Below is a small trained network, with its code and all its weights. Each question gives an input and a class and asks what happens when units are switched off, that is, made to give their printed mean instead of their output.

import numpy as np


def w(rows, s, z=0):
    codes = np.array(rows[::2]) - 128.0
    scale = np.full(codes.shape[1], s)
    scale[-1] = z or s
    return codes * scale


def f(y):
    return y / 2 * (1 + np.tanh(0.7978845608 * (y + 0.044715 * y**3)))


def log_softmax(a):
    a = a - a.max(-1, keepdims=True)
    return a - np.log(np.exp(a).sum(-1, keepdims=True))


def net(x, mask):
    res = np.array(x, float).reshape(1, 7) / 4 @ E
    y = f(res @ A[0][:, :-1].T + A[0][:, -1])
    res = res + np.where(mask, y, B[0][:, -1]) @ B[0][:, :-1]
    return log_softmax(res[-1] @ U[:, :-1].T + U[:, -1])


A, B = {}, {}
E = w([
[126,129,126],'x0',
[127,128,130],'x1',
[120,240,12],'x2',
[220,107,134],'x3',
[130,127,128],'x4',
[128,127,129],'x5',
[90,81,1],'x6',
],0.0072)
A[0] = w([
[162,143,110,18],'N1',
[118,150,112,57],'N2',
[132,183,163,84],'N3',
[114,97,143,145],'N4',
[144,141,139,27],'N5',
[117,120,123,216],'N6',
[142,133,130,89],'N7',
[135,88,94,95],'N8',
[145,155,154,56],'N9',
[131,104,135,119],'N10',
[126,91,140,84],'N11',
[103,138,143,39],'N12',
[82,138,145,31],'N13',
[138,119,103,50],'N14',
[144,117,132,60],'N15',
[135,159,111,82],'N16',
[113,96,142,137],'N17',
[146,148,165,1],'N18',
[133,170,110,70],'N19',
[114,140,126,61],'N20',
[113,91,146,90],'N21',
[112,86,146,95],'N22',
[124,169,114,106],'N23',
[124,171,114,91],'N24',
[105,110,142,64],'N25',
[122,178,109,60],'N26',
[143,163,109,37],'N27',
[89,71,97,94],'N28',
[116,101,100,150],'N29',
[214,104,111,68],'N30',
[128,157,159,72],'N31',
[58,146,147,60],'N32',
[94,161,180,74],'N33',
[109,99,137,64],'N34',
[100,152,161,6],'N35',
[183,117,121,44],'N36',
[111,86,148,81],'N37',
[112,114,84,159],'N38',
[69,118,137,63],'N39',
[127,92,137,49],'N40',
[85,142,141,46],'N41',
[116,93,127,77],'N42',
[7,139,158,36],'N43',
[118,100,142,127],'N44',
[123,121,144,65],'N45',
],0.016,0.0049)
B[0] = w([
[133,121,60,115],'N1',
[139,143,90,131],'N2',
[54,146,110,215],'N3',
[166,156,143,195],'N4',
[92,122,70,96],'N5',
[138,127,170,222],'N6',
[114,120,114,110],'N7',
[67,129,88,179],'N8',
[70,134,78,147],'N9',
[144,139,119,148],'N10',
[157,153,97,158],'N11',
[114,119,81,98],'N12',
[122,104,71,116],'N13',
[104,137,84,113],'N14',
[120,123,89,101],'N15',
[160,152,100,162],'N16',
[164,158,136,188],'N17',
[71,152,59,144],'N18',
[179,158,98,183],'N19',
[132,126,90,99],'N20',
[169,170,105,174],'N21',
[178,177,110,188],'N22',
[178,149,122,197],'N23',
[177,150,118,191],'N24',
[143,138,88,120],'N25',
[176,154,112,200],'N26',
[164,147,70,151],'N27',
[64,145,107,228],'N28',
[94,144,136,201],'N29',
[99,5,108,212],'N30',
[81,145,92,157],'N31',
[133,65,95,168],'N32',
[91,143,129,209],'N33',
[137,146,89,128],'N34',
[91,125,72,121],'N35',
[88,74,65,136],'N36',
[179,182,103,184],'N37',
[96,152,163,255],'N38',
[119,101,106,147],'N39',
[152,151,70,132],'N40',
[125,97,82,118],'N41',
[128,153,91,133],'N42',
[132,18,152,247],'N43',
[159,156,127,172],'N44',
[125,147,93,109],'N45',
],0.028,0.0031)
U = w([
[139,143,51,60],'0',
[92,22,50,62],'1',
[71,131,107,255],'2',
[2,162,74,40],'3',
[82,116,117,210],'4',
],0.0077,0.0064)

Each question gives the input, the list of numbers given to net, and the class t.
The units are the neurons (one row each of A and B). Each row of codes is followed by its name. A weight is (code - 128) times the scale printed after its matrix; where a second scale follows, it is the last column's (A, B and U).
mask holds one flag per neuron, in row order. A switched-off neuron (its flag False) gives its mean, the last column of its row in B, instead of its output. The means were averaged over made-up inputs and are rounded, as every weight is.
A unit's drop is (log p(t) with every unit on - log p(t) with that unit switched off) / (log p(t) with every unit on - log p(t) with every unit switched off).
The circuit of an input: a set's keep is (log p(t) with only the set's units on - log p(t) with every unit switched off) / (log p(t) with every unit on - log p(t) with every unit switched off). Starting from the 12 units with the biggest drops (on a tie, the unit counted first), units are removed one at a time, each time the one whose removal leaves the highest keep (on an exact tie, the one counted first), for as long as the keep stays at least 0.8.
circuit, biggest first: the units of the circuit, biggest drop first
most important unit: the unit with the biggest drop
k most important neurons: the k neurons with the biggest drops, biggest first
drop of u: that unit's drop, to one decimal
input [-5,3,6,-8,5,0,7], class 1: most important unit -> N43
input [-1,6,0,-7,-2,-6,-5], class 1: circuit, biggest first -> (N43, N32)
input [5,-4,0,6,-3,2,7], class 3: circuit, biggest first -> (N8, N28)
input [-2,3,6,2,0,8,7], class 3: circuit, biggest first -> (N38, N8)
input [6,-1,1,-7,7,-2,-8], class 3: 2 most important neurons -> (N3, N33)
input [5,2,-3,6,6,7,0], class 1: 3 most important neurons -> (N30, N36, N38)
input [-2,-8,-6,-5,5,2,8], class 3: 3 most important neurons -> (N28, N8, N29)
input [0,3,-2,0,-7,3,8], class 3: circuit, biggest first -> (N28, N8)
input [0,8,4,7,7,-1,8], class 3: circuit, biggest first -> (N38, N8)
input [1,2,2,-4,-1,4,-7], class 3: circuit, biggest first -> (N3, N33)
input [-4,7,4,7,0,-7,-8], class 3: circuit, biggest first -> (N3, N9)
input [-7,4,3,-7,1,2,-2], class 1: 2 most important neurons -> (N43, N32)
input [5,5,-8,7,6,-1,-8], class 0: 2 most important neurons -> (N37, N22)
input [1,-6,4,-7,3,7,4], class 1: circuit, biggest first -> (N43)
input [-4,-1,-5,8,7,8,5], class 1: 2 most important neurons -> (N30, N36)
input [-6,8,4,-6,-1,-6,-6], class 1: 2 most important neurons -> (N43, N32)
input [-8,-6,8,0,-2,1,-6], class 0: drop of N24 -> 0.1
input [3,8,-8,3,-8,-6,-5], class 0: drop of N32 -> 0.0
input [-5,-3,7,-4,5,-8,0], class 0: drop of N26 -> 0.1
input [-2,7,-1,8,0,-2,-2], class 1: circuit, biggest first -> (N30)
